[ 11 -11  29  -1  -3  -2  11  -1  -3 -10  -6   2   0 -12 -12  -2  -6 -42
  37   9  11  -9  33   1  13 -12   2   7   9  -4  -2   2   1 -14] | 3
[ -2 -15  20   5  -7   1   0  -6 -14 -12  11   1   1  -4  -7  -1   9 -22
  18  11  17   4   6   0 -20 -13   9   7  10   4   2   3   7  -1] | 1
[  9 -17  28 -22 -14  -6   8   0  -2 -14  -9  13  -4  13  -5 -16  -5 -47
  37   9   5  -5  33  -5   8 -30 -10  12   6  -4  -3 -10  -6  -8] | 7
[  2 -21  15  -8 -15   3  14  -3  -2 -20  -1  -3  -8  -8  -3  -8   5 -34
  39  13   1 -10  16 -20  -9 -15 -12   4  13 -15   5  -5   5 -10] | 5
[ -6  15  -6   1  -3 -13  -3  17  18 -23  -4   3 -22   7   7 -17   4  22
 -21  -2 -19  -2  16  -3  -4  -6 -11   4  -1 -15   9 -11 -10  24] | 0
[ 17 -17  37 -17  -2 -15   5   6  -4  -9   1  23  -3  -8  -6   0   3 -72
  33  -3   0 -10  12 -17   7 -22 -14   1   8   3  -4   0 -13 -13] | 8
[ 10  -9  22  -2  -8   2   5   3   4 -11  12  28 -11  -1  -6   3   9 -49
  26  -1  10 -13  28  -5  -5  -9  -1   1   3  -9  -9  -9  -7  -5] | 0
[ 23 -28  31  15  -8  11  -1   0  -3 -16   9   7  13 -36  -5  29  15 -93
  63   6  29  -1   9  -1 -34 -24  16 -20  29   6 -28 -36   3 -22] | 1
[  4  12   4 -10   3  -9   0  12  18 -32 -17  -3 -10  -1  13 -14 -11  32
 -12  16 -40  -6   5 -10 -15 -12 -12   6   0  -7   3 -28  -3  22] | 4
[-11   6  -5   9   9  -8   0   9  12 -22 -23 -17   1   5  26 -18 -10  21
 -16  12 -21   8  13  -5   6 -16   0  15  -4 -24  -2 -17  -6  39] | 7
[ 14 -15  29 -27 -13   6   7  -7  -8  -6   9  23   9   2 -13   5 -10 -29
  32   1   3 -15   5 -15 -14 -17  -4   8 -11   9  -4  -4   7 -23] | 4
[ 11 -19  29  -6  -3   4   0  -4 -26 -15  10  21  -2  -7  -8   5  10 -60
  30  10  22   4  23  -5 -21 -19  10   2  15  16  -5   1   1  -6] | 1
[ 30  47  10 -61 -13 -61  54 -12 -95  29 -12 114 -19  50 -66  11 -11  23
 -19  27  99  -4  24  27 -59  -6 100  28 -70 -30 -20  38 -67 -65] | 7
[  0 -17  12 -11  -6   7  14  -3  -6  18  16  11  -2   8 -12  16   8 -49
  36   3  20 -25  19 -22  -5  -8  13  -3   5 -17 -18 -13   6 -12] | 0
[-12   4  -4   8   6 -11  -4   5  -4 -31  -8 -16   3  -3  12 -12   3  25
 -15  16 -16   7   5   2 -16 -15   3  11   4  -2   7  -7   2  25] | 1
[ -3   3   7  -1  -1 -11   1   9  17 -28 -19  -8  -4   8  19 -19   0  13
   0  12 -24  -1  19  -7   3 -26 -10  13   0 -16   6 -19  -8  23] | 7
[ -7   6   1  -4   3  -7  -1   3   6 -14 -20 -12   0   8  19 -12  -4   8
 -10  11 -20  -7  12 -10  11 -23  -4  12  -9 -18  -6 -18  -7  17] | 7
[ 16  -9  34  -1  -2   2  12   2  -4 -18  -5  15  -7  -7  -8  -4  -1 -34
  41  10   8  -6  26   7   6 -14   0  12   5 -10  -5   3   1  -8] | 3
[  2  18  -5  -6   1 -11  -2  20  19 -30 -10  16 -21  12  13 -14  -1  16
 -14   2 -25  -6  18   4 -10  -6  -8   7  -4 -22  -5 -12  -8  34] | 0
[  6 -21  25  -5  -6   6   3  -4 -21 -12   9   4 -10  -2 -12  -1   9 -49
  22  13  23   4  17  -1 -11 -22   3   5  21  14   3  -1   1  -7] | 1
[ 14  -6  32 -25  -4   3  10   1  -2 -18  -6  19   0   4  -3   0 -11 -24
  31  17 -15 -18  15 -17 -17 -13  -4  11  -5  -4 -20 -19   5   1] | 4
[-19   7  -9  20   9  -7  -7   3  16 -18   1 -31   0  -4  23 -13  14  30
 -14   6  -4   6  -6  -5 -18   8  -6  11  12 -14   9  -1   3  32] | 6
[ 14 -14  30 -20 -12  -4   2 -13 -10  -2  13  18  -4   0 -15  -2  12 -19
  33  13  13  -7  26  -6  -8  -9  -9   7   3  -3  -7  14   0   9] | 2
[ 16  -5  28 -15 -12  -9   2 -13  -9  -5   6  17   8  -7 -14   3   6 -25
  31   6   4 -11  20   5 -12 -11 -15   3  -5  -4 -23  13  -4   1] | 2
[  8 -14  24  -8  -7  -3   6  -8  -8  -8   5  10   5  -9 -18   9   6 -50
  32  14  24  -8  18   5 -21 -17   5  -1  13  13 -11  -5  -1 -18] | 1
[  1   7   7 -24   3 -21   2   4  12 -24 -19 -14 -22   3   5 -19   3  -1
  -1   8  -9   5  19   0   5  -9 -27   1  23   3   0 -17 -19   4] | 6
[  5  -1   2 -12  -9  -1   9  16  20 -45 -20  -3 -16  -3  13 -10  -4   6
  11  10 -34   4  17 -14 -13 -13 -11  -1   7 -16   7 -20  -6  15] | 5
[-22   5   2   7   6  -3  -9   3   1 -17   0 -28  -1  -6  13 -29   5  44
 -15  18 -14  -3  -7 -19 -18  -1 -15  22  -6  -4  18  -3  11  25] | 4
[ -3  15 -12   7   4 -13   0  15  23 -22  -9  -3 -12  -3  11  -6   0  13
 -20   1 -14  -7  15  -5  -9  -2  -3  -1  -1 -17  -6 -16  -6  28] | 0
[  7  -6  29  -1   0  -3   9   0 -12  -7  -2   2  -9 -11 -10 -11   2 -35
  35   9  20  -4  23   4   6 -11  -6  12   7  -7  -1   7  -1 -10] | 3
[-13   6  -6   2  -1  -9   0   5  12 -17 -20 -21   6   7  15 -17 -10  13
  -9   9 -17   1  11  -6   4 -12  -3  13  -2 -19  -1 -12   1  30] | 7
[  1   8   7  -9  10 -28  -7  12  20 -26 -13   7   0   2  24 -12  -9  14
 -15   5 -39  -8  -1 -19  12 -21  -7  13  -7 -17  13  -1 -15  42] | 8
[  1 -12  18   0  -7  -8   2  -8 -14 -17   5   3   6  -6  -7  -2   3 -24
  23  14  10  -3  10   0 -14 -24   4  11  10   7   0   1   2  -3] | 1
[ -2 -11  28   0  -5 -16  -5  -1   6 -28   6   8  -1   4  10 -24   8 -15
  20   1   1   5  18  -2 -13  -6 -16  17  10 -10  10  11  -1  15] | 6
[ -6   5 -13 -10   3 -27  -9  -5   4 -11  -6 -20   1  -7   7 -22   6  49
  -2  22 -10  -1  15   2  -7  -7 -17   7   9 -16   5  -1  -5  41] | 2
[  0 -22  16 -11 -17   5  11  -3   3 -14  -2  -8 -10  -3  -4  -9   1 -22
  35  11  -1  -7  13 -19  -8 -12  -6   5   9 -13   7  -3   6 -14] | 5
[  2   8   4 -13  -5 -21  -9   0   9 -25  -7  -8  -7  -4   4 -21   8  41
  -3  14 -21   1  19   4  -9  -8 -21   7   4 -11   4   4  -6  34] | 2
[  6 -29  24  -5 -15  23   8 -10 -17  -2  16   6 -12 -12  -6   2  18 -52
  45   1  28  -2   8 -30 -15  -9  -7   5   3  10   4  15  10 -29] | 5
[  1 -27  16 -10 -13   3   6  -2  -3 -17   3  -3 -30  -8  -2 -21   7 -39
  36  20  12   6  23 -17  -3 -16 -11   3  38 -13  22  -8  -6  -2] | 5
[ -2   5  -2 -23  -6 -27   7   3   7 -19 -27 -14  -8  14   3 -31  -3  17
 -12  12 -13 -12  15  -8   9 -28 -26   9  -1 -12   4 -13  -7  11] | 7
[  3   5   1  -3   4  -9  -4   7  18 -30 -10  -3  -8   3  21  -5   1   6
  -6   4 -14   4  10  -6 -10  -4   1   4  14 -11   1 -12  -7  29] | 6
[  4 -14  16  -1  -9  12  11  -2 -10 -20  -2   8   3 -11   6   5  -1 -50
  39  12  -3 -10  14 -19 -15  -9   2   5   3 -19 -16  -2   7  -2] | 5
[  8  15  -1   1   0 -20  -6   3   5 -28 -10  -1   2 -18   7  -9   4  24
  -4  13 -16   4  18  12 -12  -8 -14   4  -2 -11 -10  -2 -11  31] | 2
[ -3  -3  -2  -8  -8   3   4   6   2 -39 -10   2 -18   0  17  -7  -1  10
  -9   7 -30   5   8 -24  -8  -3   4   5   8 -32  11  -8   5  28] | 5
[ -3   0 -11   5  -6  -2   2  11   8 -35 -16 -18  -6 -13  15 -16   0   7
   2   9 -20   0   6 -14 -18  -7 -11   1   4 -16   6  -8   6  13] | 5
[ 12 -12  33 -18  -8   4   7   0   6 -21   3  16  -5  -3  -6  -2  -5 -23
  29  10 -11  -9  17 -10 -16 -13 -10   7   7   5   1 -18   0 -10] | 4
[  5 -10  28 -16 -13  -9  17  -5   1 -37  -7   6 -10  -5   0 -15   3 -33
  22  11 -12 -14  25 -14 -12 -20 -26  12   2 -10   3   8  -4  -6] | 5
[  1  14  -9  -3  -1 -16  -7  -1   3 -15 -10 -12   2 -10   5 -11   3  31
  -6  17 -16  -4  12   4  -9  -2 -16   4   0 -12 -11   3  -2  36] | 2
[-18   8  -8  15  10 -17  -7   1  -1 -28  -8 -30   4  -7  14 -24   6  32
 -17  21  -7   1   1   2 -24 -16  -8  17   7   0   9   4   5  35] | 1
[ -7  12   1  -1   7 -10  -9   8  18 -34 -13 -13  -4  -6  20 -18  -9  45
 -14  21 -46  -6   9  -4  -9 -12  -8  15   5  -5  18 -25  -6  20] | 4
[  7 -24  23 -12 -15   6  15  -3  -6 -19   0   3 -13  -6  -3  -6   4 -46
  37  10   4  -8  18 -23 -10 -18 -10   2  13 -13   2  -4   2 -11] | 5
[ 22  -6  23 -13  -2  -2  17   2  -3  -4 -12  16  -5  -8 -15   9 -14 -48
  42  10  15  -9  30   5   9 -12   9   1   9  -8 -18  -5  -2 -13] | 3
[-10  -7  13   5   1  -9   2  -5 -16  -9   3 -12   8  -3  -2  -8   4 -11
  11  17   9  -2   2   0 -17 -19   0  11   2  -1  -4   1   5   5] | 1
[  7 -18  29 -11  -5   0   9  -5 -18 -16   6  12   1   4  -8   1   6 -43
  35  17  15  -7  15  -2 -20 -29   5  10  10   4  -7  -2   3  -4] | 1
[ 17 -17  28   2  -3 -10   1  12 -17   5   7  12 -14 -14  -7  -2  17 -73
  18  -4  14  -6  -1 -23   5 -19 -14 -11  11   1   1  -9 -10 -21] | 8
[ 23   9  38 -15 -16 -34   6  -1   2 -29  -7  18 -18 -13 -10  -7   7  -7
   7   3 -18   1  32   6 -16 -17 -24  -4   6  -6 -13  -1 -22   5] | 2
[ 18  -1  19  -6 -13   1   8   1  15   0   9  28 -12  -4 -18  18   5 -42
  13 -18  18 -11  12   1 -15   0   0 -13  -6   0 -20  -6 -10 -20] | 0
[-11  13 -13  22   7  -9  -9  16  23 -28  -4  -8 -10  -7  21 -12   4  23
 -16   5 -17   0  15  -3 -14   2   4   7   5 -22   3 -13  -4  39] | 0
[ -5  -5 -18 -56  15 -14   4  -3  23  21 -15  -8  -3  28  -1  13 -14  30
 -25   7 -34 -26  -4 -24  44 -11   0  -8  -2  -7  15 -17 -14   6] | 8
[  3   6  12   7   5  -2  -7   5  13 -24  -3  -2  -8 -16  18  -3   6  22
  -3  15 -25  -6   1 -17 -24  -9  -4   5   1  -3   3 -27  -3  12] | 4
[  4  -9  29  -2  -6  10   6   0   2 -15   7  11  -2  -7  -1   2  -4 -10
  33  14  -1  -2   3 -17 -24  -2   6  17   1  -4  -7 -11   9   5] | 4
[ 11  -1  22   7  -2   2  12  -2  -6  -9  -5   8   7 -13  -8   4  -7 -26
  36   0  10  -5  13   9   4 -10   3  12  -6  -6 -10   9   2 -15] | 3
[ 12 -21  18 -18 -17   7  16  -5  -5 -16  -2   6  -9  -8  -9   2   3 -52
  38   8   9 -12  16 -21 -10 -16 -11  -3   9  -6  -3  -4   1 -20] | 5
[-20   9 -14  20  -3  -6   1   6  17 -47 -17 -38  -1 -16  23 -25   1  31
  -5  19 -35  -6   3 -15 -19   1 -15  18   6 -27  10  -1  15  36] | 5
[  1  10   7  -1   6 -28  -5  17  10 -27 -15  -1  -5  -5  16 -16  -1   4
 -13   3 -37  -4  -5 -16  11 -18 -16   7   0 -14  10  -8 -14  26] | 8
[ 14   3   8  -8 -12  -7  14   7  15 -10  -5  15 -13   0 -17   6  -4 -45
  10  -2   2 -21  28   1  -4  -5  -5  -8   6  -4 -20 -15  -6  -9] | 0
